Below is a small trained network, with its code and all its weights. Each question gives an input and a class and asks what happens when units are switched off, that is, made to give their printed mean instead of their output.

import numpy as np


def w(rows, s, z=0):
    codes = np.array(rows[::2]) - 128.0
    scale = np.full(codes.shape[1], s)
    scale[-1] = z or s
    return codes * scale


def norm(h):
    return h / np.sqrt((h * h).mean(-1, keepdims=True) + 1e-5)


def f(y):
    return np.maximum(y, 0)


def log_softmax(a):
    a = a - a.max(-1, keepdims=True)
    return a - np.log(np.exp(a).sum(-1, keepdims=True))


def net(x, mask):
    res = np.array(x, float).reshape(1, 3) / 4 @ E
    u = 0
    for l in range(4):
        y = f(norm(res) @ A[l][:, :-1].T + A[l][:, -1])
        res = res + np.where(mask[u : u + 10], y, B[l][:, -1]) @ B[l][:, :-1]
        u += 10
    return log_softmax(norm(res)[-1] @ U[:, :-1].T + U[:, -1])


A, B = {}, {}
E = w([
[53,71,123,180,163,200,142],'x0',
[109,175,2,83,200,129,162],'x1',
[154,189,232,151,201,143,246],'x2',
],0.008)
A[0] = w([
[210,80,186,86,155,203,62,42],'L0N1',
[114,161,118,167,36,150,200,141],'L0N2',
[90,106,126,144,44,107,103,166],'L0N3',
[105,110,122,99,164,127,69,175],'L0N4',
[77,132,206,143,123,125,177,118],'L0N5',
[170,190,117,162,155,4,90,2],'L0N6',
[3,134,99,89,48,98,180,124],'L0N7',
[170,133,46,163,203,226,123,121],'L0N8',
[200,194,55,164,155,74,111,166],'L0N9',
[204,126,133,136,79,210,88,118],'L0N10',
],0.0054,0.0036)
B[0] = w([
[132,127,139,191,139,71,135,153],'L0N1',
[159,110,128,123,144,115,121,170],'L0N2',
[220,129,167,161,220,109,116,245],'L0N3',
[184,120,157,141,192,131,142,208],'L0N4',
[214,86,117,160,205,72,41,237],'L0N5',
[168,99,174,2,160,117,121,168],'L0N6',
[187,145,148,162,192,126,119,180],'L0N7',
[66,98,170,84,176,13,166,237],'L0N8',
[121,129,138,43,177,51,146,252],'L0N9',
[64,136,132,162,162,10,153,184],'L0N10',
],0.0074,0.0031)
A[1] = w([
[163,212,127,183,126,202,213,66],'L1N1',
[96,98,206,136,48,163,103,30],'L1N2',
[117,75,140,47,180,138,132,118],'L1N3',
[67,81,155,104,148,132,129,79],'L1N4',
[40,92,129,142,139,245,111,68],'L1N5',
[186,117,134,185,155,127,117,51],'L1N6',
[129,102,67,141,85,118,76,6],'L1N7',
[118,98,69,137,101,133,80,48],'L1N8',
[72,80,108,196,139,200,157,125],'L1N9',
[97,177,42,120,139,179,158,43],'L1N10',
],0.011,0.0024)
B[1] = w([
[110,128,171,87,185,173,71,171],'L1N1',
[78,124,157,150,113,54,119,169],'L1N2',
[81,154,146,193,116,118,108,253],'L1N3',
[169,154,117,144,123,94,125,183],'L1N4',
[249,125,77,173,119,113,185,172],'L1N5',
[67,168,117,145,139,89,116,236],'L1N6',
[138,127,169,119,159,236,113,168],'L1N7',
[135,155,172,134,197,158,78,166],'L1N8',
[231,162,101,119,106,101,159,203],'L1N9',
[88,112,105,94,154,52,135,161],'L1N10',
],0.014,0.0055)
A[2] = w([
[211,194,127,28,7,127,119,105],'L2N1',
[120,192,141,178,88,106,104,36],'L2N2',
[93,154,138,125,122,114,105,107],'L2N3',
[50,151,17,81,133,161,183,97],'L2N4',
[150,122,128,122,151,191,118,22],'L2N5',
[118,122,159,95,132,126,157,8],'L2N6',
[75,136,138,78,113,98,117,169],'L2N7',
[109,59,200,193,11,131,125,46],'L2N8',
[133,93,64,149,99,191,15,13],'L2N9',
[163,100,99,143,112,128,195,51],'L2N10',
],0.013,0.0013)
B[2] = w([
[250,180,18,182,167,157,208,194],'L2N1',
[121,72,101,99,111,150,158,255],'L2N2',
[124,95,122,146,111,130,156,216],'L2N3',
[88,180,151,126,39,66,22,189],'L2N4',
[70,155,145,100,122,140,139,148],'L2N5',
[146,100,103,132,131,175,77,154],'L2N6',
[135,76,111,208,155,118,135,216],'L2N7',
[79,218,95,142,87,63,55,196],'L2N8',
[153,99,228,58,203,133,174,188],'L2N9',
[184,118,76,79,97,156,125,166],'L2N10',
],0.014,0.0051)
A[3] = w([
[159,93,175,58,139,157,78,16],'L3N1',
[138,84,77,169,135,117,122,116],'L3N2',
[88,110,254,87,187,214,170,68],'L3N3',
[126,144,177,94,161,183,117,99],'L3N4',
[224,132,80,178,119,178,191,58],'L3N5',
[39,177,60,46,110,107,93,111],'L3N6',
[62,37,83,152,72,183,201,18],'L3N7',
[108,123,167,150,15,126,85,28],'L3N8',
[194,111,149,150,90,161,159,185],'L3N9',
[153,113,96,138,106,123,88,4],'L3N10',
],0.013,0.0014)
B[3] = w([
[159,116,184,162,139,234,167,166],'L3N1',
[132,187,165,70,90,182,126,207],'L3N2',
[190,75,211,97,148,223,38,224],'L3N3',
[172,66,208,149,75,153,104,179],'L3N4',
[199,140,25,91,91,143,194,254],'L3N5',
[86,162,176,232,68,92,113,187],'L3N6',
[8,63,124,31,101,184,190,151],'L3N7',
[57,191,102,172,164,94,110,167],'L3N8',
[82,178,56,52,193,104,115,181],'L3N9',
[107,124,154,153,210,140,234,156],'L3N10',
],0.014,0.0084)
U = w([
[42,205,143,198,106,28,80,190],'0',
[225,182,20,80,127,133,189,171],'1',
[180,99,230,112,169,202,58,174],'2',
[6,106,133,53,83,162,173,101],'3',
[118,61,66,135,79,134,77,1],'4',
],0.012,0.0052)

Each question gives the input, the list of numbers given to net, and the class t.
The units are the neurons (one row each of A and B). Each row of codes is followed by its name. A weight is (code - 128) times the scale printed after its matrix; where a second scale follows, it is the last column's (A, B and U).
mask holds one flag per neuron, layer by layer. A switched-off neuron (its flag False) gives its mean, the last column of its row in B, instead of its output. The means were averaged over made-up inputs and are rounded, as every weight is.
A unit's drop is (log p(t) with every unit on - log p(t) with that unit switched off) / (log p(t) with every unit on - log p(t) with every unit switched off).
The circuit of an input: a set's keep is (log p(t) with only the set's units on - log p(t) with every unit switched off) / (log p(t) with every unit on - log p(t) with every unit switched off). Starting from the 12 units with the biggest drops (on a tie, the unit counted first), units are removed one at a time, each time the one whose removal leaves the highest keep (on an exact tie, the one counted first), for as long as the keep stays at least 0.8.
units of the circuit, in order: the units of the circuit, biggest drop first
top k neurons: the k neurons with the biggest drops, biggest first
drop of u: that unit's drop, to one decimal
input [-7,-5,0], class 1: units of the circuit, in order => L2N1
input [5,-6,6], class 0: top 3 neurons => L1N2; L2N8; L0N3
input [-2,-1,-4], class 2: top 2 neurons => L0N8; L2N1
input [6,4,-7], class 2: top 3 neurons => L1N8; L1N7; L2N9
input [8,-2,8], class 1: top 4 neurons => L1N9; L1N5; L0N3; L3N5
input [-5,-4,5], class 1: top 3 neurons => L1N3; L0N3; L1N8
input [-4,7,-7], class 0: top 2 neurons => L0N9; L1N10
input [-5,-5,3], class 0: top 2 neurons => L1N9; L0N9
input [-2,3,-4], class 2: top 2 neurons => L2N1; L1N6
input [-3,0,-4], class 2: top 3 neurons => L1N9; L2N1; L3N5
input [0,3,3], class 3: top 2 neurons => L1N3; L0N8
input [2,-2,1], class 3: top 2 neurons => L1N6; L2N2
input [7,-5,5], class 1: top 2 neurons => L1N9; L1N5
input [5,4,8], class 2: units of the circuit, in order => L1N1
input [-2,-2,2], class 3: drop of L1N6 => 0.2
input [-1,-5,-3], class 0: drop of L2N8 => 0.2
input [7,-6,-3], class 1: drop of L1N3 => 0.3
